Each row is followed by its class.
[ -1.5 -10.5  -2.3   6.5  16.3  -4.9  -3.4  20.8  20.6   6.4   6.4 -34.8
  18.6   3.2  -7.3  10.0  19.0 -11.6 -16.2  55.6  -1.8  -1.8  11.9  -3.6
  -2.3  -4.3  37.8  21.8   5.3   4.6  49.3  -4.8] : qg
[  2.9  -4.0  -4.2  12.0   9.8 -10.3  -0.2  23.6  23.5  11.4   2.1 -42.3
  18.4   0.3  -0.8  14.8  15.0 -11.9 -16.2  69.2  -3.3   8.5   8.7  -4.3
  -2.1   2.5  41.8  31.9   5.5  -6.2  33.0  -9.6] : nb
[ -0.2  -0.9  -4.9   4.8  18.9  -3.6   0.8  14.8  12.1   8.1  -3.5 -29.7
  15.8  -2.6  -3.6  11.4  10.4  -5.0  -6.5  37.3  -6.0  -1.0   5.8   2.3
   5.3   5.9  39.6   8.8  -3.9  14.1  16.1  -3.9] : nb
[  1.3   0.8  -5.1   3.1  35.6  -3.0   5.5  20.2  -7.5   3.0  -4.1 -22.4
   7.8   4.6  -6.8   8.9   4.9  -7.5  -6.3  10.7  -1.1   6.5   1.9  17.7
  22.0   8.9  59.8   2.1  -5.1  11.0 -15.2  -2.7] : fh
[  1.7  -2.5  12.3   2.8  -6.6   8.1   5.9  -6.9  -4.8 -20.3  -8.0  33.0
 -13.4  -2.0  -0.1 -11.6  -6.4   5.4   4.0 -37.3   6.3  -2.1  -6.8   4.1
  -5.9   2.1 -21.7  -3.9   2.1  -4.1 -17.7   2.0] : rz
[ -1.6  -7.5   3.8   8.1   7.1   3.3   9.7   2.2 -11.0   1.7  -6.1  20.1
   2.4  -9.4   3.5   7.5  -3.9   5.0   3.0 -37.2  10.5   1.2 -22.7  12.5
   2.5  -0.8   1.0  -2.7  -1.4  -3.9 -16.4   2.5] : fh
[ -1.5   8.6   2.9  -8.1 -23.7  15.1   3.2 -38.6 -40.5 -21.5  -0.8  73.5
 -28.9   6.3   6.3 -21.5 -23.9  10.9  22.1 -89.7   7.5  -4.3 -17.9  17.8
  -7.3  -4.2 -74.0 -28.5  -3.7 -10.0 -63.7   8.0] : fh
[ 11.9   3.9  -0.5  -0.2  -0.4  -0.3  -5.1   2.6  12.2   8.2   2.3 -18.5
  -7.4  -1.0  -5.8   3.5   5.2   3.4  -2.2  28.5  -9.6   1.1   6.1 -14.9
  -0.4  -0.3  -9.0  -1.3   1.2  -5.5  15.6  -1.5] : nb
[ -2.5  13.9   5.1  -8.7 -15.7   4.4 -11.7  -4.1  11.1  12.4   1.9  -7.1
 -13.4  -7.8  -0.1  10.1  -2.2   5.6  13.1  27.1  -8.4   4.9   3.1 -26.7
  -5.8  -3.7 -34.9   5.2  -3.7  -6.9  16.8   6.1] : nb
[ -2.3   8.2   2.5   3.2   6.3  11.4   2.0   8.2 -15.5  -8.9  -9.4  21.5
 -20.6   2.3  -6.2  -7.1 -12.6   6.4   7.4 -49.2   9.2   3.2 -12.1   9.7
   1.4   6.9 -13.9 -16.0  -3.9 -11.3 -37.7   1.8] : fh
[ -2.8 -22.3  -7.8  -5.5 -18.5 -12.6  13.5 -36.1 -26.9  -9.1   9.8  65.6
   6.4   0.8   7.9 -32.2   1.7  -0.6   6.2 -75.5   6.6  -2.3  -1.5  22.3
  -1.7  -7.5 -32.7  -8.3  -9.6  14.7 -30.9  -5.5] : rz
[  1.9  18.7   2.3  -4.8   6.8   5.2  -6.5   6.6   5.0   6.4  -4.0 -25.1
  -9.3   1.0   4.5  10.8  -3.2   2.3   0.8  18.9  -1.5   4.5  -5.0  -4.8
   2.1   5.3   8.7  -3.6  -6.0  -0.6  -8.5  -3.0] : nb
[  1.3  -5.2  -3.2  -0.7   1.5   2.4   0.5  -2.9  -8.1   1.7   1.8  18.6
  -2.1   2.3   1.7  -8.8  -2.6   5.7   5.6 -32.7   5.0  -4.1  -2.9   9.0
  -2.3  -3.6 -14.5  -7.8  -1.1  -0.9 -17.6  -1.0] : Bp
